Below are the code and all the weights of a small trained network. Each question names an input and a target symbol and asks about switching units off, where a switched-off unit gives its printed mean instead of its output.

import numpy as np


def w(rows, s, z=0):
    codes = np.array(rows[::2]) - 128.0
    scale = np.full(codes.shape[1], s)
    scale[-1] = z or s
    return codes * scale


def f(y):
    return np.maximum(y, 0)


def softmax(a):
    e = np.exp(a - a.max(-1, keepdims=True))
    return e / e.sum(-1, keepdims=True)


def log_softmax(a):
    a = a - a.max(-1, keepdims=True)
    return a - np.log(np.exp(a).sum(-1, keepdims=True))


def net(x, mask):
    ids = ['ΘΛΣΦβγδζημτω'.index(c) for c in x.split()]
    T = len(ids)
    res = E[ids] + P[:T]
    u = 0
    for l in range(3):
        r = res
        for j in range(3):
            rows = slice(3 * j, 3 * j + 3)
            q, k, v = (r @ M[l][rows].T for M in (Q, K, V))
            z = softmax(np.where(np.tri(T) > 0, q @ k.T / 3**0.5, -1e9)) @ v
            o = O[l][rows]
            res = res + np.where(mask[u + j], z, o[:, -1]) @ o[:, :-1]
        u += 3
        y = f(res @ A[l][:, :-1].T + A[l][:, -1])
        res = res + np.where(mask[u : u + 8], y, B[l][:, -1]) @ B[l][:, :-1]
        u += 8
    return log_softmax(res[-1] @ U[:, :-1].T + U[:, -1])


Q, K, V, O, A, B = {}, {}, {}, {}, {}, {}
E = w([
[33,34,142],'Θ',
[78,31,107],'Λ',
[100,91,122],'Σ',
[91,111,46],'Φ',
[140,66,194],'β',
[101,107,42],'γ',
[102,132,190],'δ',
[88,162,216],'ζ',
[118,98,110],'η',
[107,116,200],'μ',
[195,6,234],'τ',
[44,230,124],'ω',
],0.014)
P = w([
[153,154,143],'0',
[6,85,171],'1',
[138,138,151],'2',
[196,168,175],'3',
[133,142,149],'4',
[57,103,112],'5',
[148,130,115],'6',
[178,169,187],'7',
[132,143,149],'8',
[76,106,73],'9',
[150,132,116],'10',
[88,108,43],'11',
[154,129,99],'12',
[97,109,29],'13',
],0.015)
Q[0] = w([
[116,45,131],'0.h1',
[112,9,71],'0.h1',
[97,173,108],'0.h1',
[138,156,128],'0.h2',
[204,98,106],'0.h2',
[86,112,83],'0.h2',
[146,176,156],'0.h3',
[147,200,137],'0.h3',
[146,170,86],'0.h3',
],0.014)
K[0] = w([
[102,116,57],'0.h1',
[116,87,60],'0.h1',
[248,93,178],'0.h1',
[153,144,110],'0.h2',
[142,63,150],'0.h2',
[108,128,34],'0.h2',
[102,205,204],'0.h3',
[48,252,129],'0.h3',
[118,154,93],'0.h3',
],0.013)
V[0] = w([
[137,127,88],'0.h1',
[115,88,179],'0.h1',
[50,89,148],'0.h1',
[2,119,111],'0.h2',
[101,83,169],'0.h2',
[119,66,180],'0.h2',
[136,185,99],'0.h3',
[158,36,118],'0.h3',
[110,180,178],'0.h3',
],0.0093)
O[0] = w([
[87,219,140,80],'0.h1',
[139,72,120,199],'0.h1',
[141,150,176,223],'0.h1',
[84,126,189,254],'0.h2',
[167,190,109,173],'0.h2',
[179,52,30,154],'0.h2',
[177,94,146,80],'0.h3',
[29,197,195,102],'0.h3',
[211,3,25,197],'0.h3',
],0.0056,0.0052)
A[0] = w([
[116,222,146,212],'0.n1',
[175,96,32,117],'0.n2',
[61,87,141,129],'0.n3',
[14,21,132,184],'0.n4',
[49,60,131,145],'0.n5',
[65,95,136,1],'0.n6',
[174,117,60,132],'0.n7',
[1,134,122,36],'0.n8',
],0.0086,0.0048)
B[0] = w([
[150,63,77,162],'0.n1',
[189,102,126,158],'0.n2',
[254,192,149,187],'0.n3',
[112,225,150,254],'0.n4',
[151,197,85,204],'0.n5',
[50,86,121,152],'0.n6',
[101,86,203,153],'0.n7',
[107,95,191,202],'0.n8',
],0.0072,0.0087)
Q[1] = w([
[170,24,35],'1.h1',
[62,117,223],'1.h1',
[196,113,197],'1.h1',
[175,145,125],'1.h2',
[127,139,78],'1.h2',
[128,104,112],'1.h2',
[33,114,190],'1.h3',
[94,73,217],'1.h3',
[1,153,80],'1.h3',
],0.0082)
K[1] = w([
[186,88,35],'1.h1',
[105,154,2],'1.h1',
[79,170,111],'1.h1',
[195,115,111],'1.h2',
[164,165,140],'1.h2',
[185,106,114],'1.h2',
[104,182,123],'1.h3',
[118,78,81],'1.h3',
[162,58,148],'1.h3',
],0.0084)
V[1] = w([
[155,178,148],'1.h1',
[166,133,103],'1.h1',
[134,140,138],'1.h1',
[119,105,202],'1.h2',
[86,164,111],'1.h2',
[123,246,106],'1.h2',
[84,114,133],'1.h3',
[113,170,88],'1.h3',
[148,105,99],'1.h3',
],0.013)
O[1] = w([
[89,151,157,254],'1.h1',
[161,127,253,54],'1.h1',
[141,179,206,170],'1.h1',
[129,87,114,219],'1.h2',
[147,110,140,128],'1.h2',
[175,94,172,205],'1.h2',
[134,74,106,118],'1.h3',
[102,179,77,108],'1.h3',
[107,99,74,59],'1.h3',
],0.0059,0.0064)
A[1] = w([
[115,178,212,20],'1.n1',
[191,92,80,32],'1.n2',
[69,88,178,230],'1.n3',
[82,64,170,190],'1.n4',
[37,145,145,200],'1.n5',
[48,109,107,57],'1.n6',
[57,97,95,107],'1.n7',
[227,96,1,4],'1.n8',
],0.0092,0.0043)
B[1] = w([
[100,62,120,226],'1.n1',
[158,171,254,147],'1.n2',
[81,49,84,232],'1.n3',
[197,41,47,180],'1.n4',
[62,119,190,254],'1.n5',
[169,85,201,139],'1.n6',
[115,160,219,134],'1.n7',
[85,60,246,149],'1.n8',
],0.0077,0.006)
Q[2] = w([
[128,189,152],'2.h1',
[91,63,90],'2.h1',
[142,144,166],'2.h1',
[189,193,196],'2.h2',
[164,212,198],'2.h2',
[182,198,107],'2.h2',
[54,73,251],'2.h3',
[255,81,206],'2.h3',
[81,170,144],'2.h3',
],0.0089)
K[2] = w([
[20,131,182],'2.h1',
[183,152,91],'2.h1',
[118,98,188],'2.h1',
[5,248,164],'2.h2',
[17,89,101],'2.h2',
[122,176,207],'2.h2',
[218,1,97],'2.h3',
[229,193,200],'2.h3',
[148,117,66],'2.h3',
],0.0088)
V[2] = w([
[86,123,103],'2.h1',
[151,170,179],'2.h1',
[2,239,130],'2.h1',
[36,118,74],'2.h2',
[89,221,233],'2.h2',
[216,180,74],'2.h2',
[178,65,43],'2.h3',
[178,53,210],'2.h3',
[153,69,39],'2.h3',
],0.0072)
O[2] = w([
[105,90,174,127],'2.h1',
[115,105,108,136],'2.h1',
[142,51,135,118],'2.h1',
[149,232,108,116],'2.h2',
[3,208,113,144],'2.h2',
[250,128,102,56],'2.h2',
[19,202,156,150],'2.h3',
[102,123,126,254],'2.h3',
[44,80,129,131],'2.h3',
],0.0042,0.011)
A[2] = w([
[239,230,90,155],'2.n1',
[245,175,100,229],'2.n2',
[164,171,167,175],'2.n3',
[72,118,202,161],'2.n4',
[43,32,133,174],'2.n5',
[176,172,135,44],'2.n6',
[97,216,2,255],'2.n7',
[143,43,234,78],'2.n8',
],0.0092,0.0048)
B[2] = w([
[214,157,121,131],'2.n1',
[160,206,63,144],'2.n2',
[51,156,144,137],'2.n3',
[151,146,124,245],'2.n4',
[172,145,130,252],'2.n5',
[118,133,139,128],'2.n6',
[77,8,44,144],'2.n7',
[137,102,144,201],'2.n8',
],0.013,0.014)
U = w([
[143,168,191,109],'Θ',
[129,255,138,191],'Λ',
[85,189,99,226],'Σ',
[63,99,85,198],'Φ',
[147,114,117,32],'β',
[117,100,99,42],'γ',
[168,128,106,82],'δ',
[184,127,108,95],'ζ',
[140,128,89,166],'η',
[156,117,111,59],'μ',
[168,47,123,2],'τ',
[201,212,70,224],'ω',
],0.012,0.0035)

Each question gives the input, a string of symbols that net reads in full, and the target symbol t.
The units are the heads (3 rows each of Q, K, V and O) and the neurons (one row each of A and B). Each row of codes is followed by its name. A weight is (code - 128) times the scale printed after its matrix; where a second scale follows, it is the last column's (O, A, B and U).
mask holds one flag per unit, layer by layer, with each layer's heads first. A switched-off unit (its flag False) gives its mean, the last column of its rows in O or B, instead of its output. The means were averaged over made-up inputs and are rounded, as every weight is.
A unit's drop is (log p(t) with every unit on - log p(t) with that unit switched off) / (log p(t) with every unit on - log p(t) with every unit switched off).
The circuit of an input: a set's keep is (log p(t) with only the set's units on - log p(t) with every unit switched off) / (log p(t) with every unit on - log p(t) with every unit switched off). Starting from the 12 units with the biggest drops (on a tie, the unit counted first), units are removed one at a time, each time the one whose removal leaves the highest keep (on an exact tie, the one counted first), for as long as the keep stays at least 0.8.
units of the circuit, in order: the units of the circuit, biggest drop first
most important unit: the unit with the biggest drop
k most important neurons: the k neurons with the biggest drops, biggest first
top k neurons in layer l: the k neurons of layer l with the biggest drops, biggest first
which heads matter: for each layer, one digit per head in row order, 1 if its drop is at least 0.15 and else 0, layers parted by /
input ω Λ ζ ω Θ, target Θ: most important unit -> 0.n4
input δ τ ω γ ω Λ Θ ζ τ ζ ω τ, target Σ: units of the circuit, in order -> 0.h3, 2.h2, 0.n4
input ω η Σ Σ, target Λ: which heads matter -> 001 / 101 / 010
input μ τ ω γ ζ ω η ω δ τ δ Σ, target Θ: 2 most important neurons -> 0.n8, 1.n5
input μ ζ τ τ ω Φ ω η, target Θ: 3 most important neurons -> 1.n8, 1.n2, 0.n2
input ω ζ ζ, target τ: units of the circuit, in order -> 0.n4, 0.h3
input ω δ ω Φ Φ ω Θ μ ζ η ζ δ, target Λ: units of the circuit, in order -> 0.h2, 0.h3, 0.n4
input ζ Θ ω τ Σ δ ζ ζ τ τ Σ ω Λ, target Λ: units of the circuit, in order -> 0.h3, 0.n4
input ζ ω η ζ β ω ω ω Λ ζ, target Λ: units of the circuit, in order -> 0.h2, 0.n4, 2.n7
input γ ω τ Θ τ ω Φ ω δ ζ, target Θ: which heads matter -> 011 / 000 / 010
input ω ω Φ, target Φ: units of the circuit, in order -> 2.h2, 2.n7, 1.n1, 1.n3
input η μ τ Φ, target Θ: top 2 neurons in layer 1 -> 1.n8, 1.n2
input τ Λ ω δ ζ β δ ω ω η τ ω, target Φ: which heads matter -> 111 / 010 / 010
input Λ Φ η ζ Φ ω ζ η Θ δ, target Θ: which heads matter -> 011 / 000 / 100
input β Θ ω τ ζ ω μ μ ω ω β μ η Λ, target Θ: which heads matter -> 001 / 000 / 000
input ω ω μ ω ω δ ζ ω ω ζ, target Φ: most important unit -> 0.h3
input τ Σ τ ζ τ τ β μ Θ ω, target Θ: units of the circuit, in order -> 0.h2, 0.n8, 1.n6
input ω β Φ ω ω Φ, target Λ: which heads matter -> 001 / 000 / 000
input Φ τ ω, target ω: top 2 neurons in layer 1 -> 1.n5, 1.n8
input ω δ β τ τ τ, target Σ: most important unit -> 0.h2
input δ Λ Λ, target Λ: 4 most important neurons -> 0.n3, 0.n5, 0.n4, 0.n6
input τ ω ζ η ζ ω ζ ω ζ δ δ δ ω ω, target Φ: which heads matter -> 111 / 010 / 000
input ω η δ τ ζ β, target Θ: top 2 neurons in layer 0 -> 0.n4, 0.n3
input τ β δ τ ω τ δ ζ Θ, target Θ: 2 most important neurons -> 0.n4, 1.n5
input Φ Σ ω δ τ ω τ τ ω δ β β μ τ, target Φ: 2 most important neurons -> 0.n8, 2.n7
input τ ζ ω Φ, target Θ: 2 most important neurons -> 1.n2, 1.n8
input β δ τ ζ μ τ Φ, target Φ: which heads matter -> 001 / 010 / 000
input ω ω ω, target ω: most important unit -> 0.n3
input η ω ω ω ζ β ζ β ζ η, target Λ: 3 most important neurons -> 1.n5, 0.n4, 0.n8
input η ω μ ζ ζ μ, target Λ: top 3 neurons in layer 1 -> 1.n5, 1.n4, 1.n1
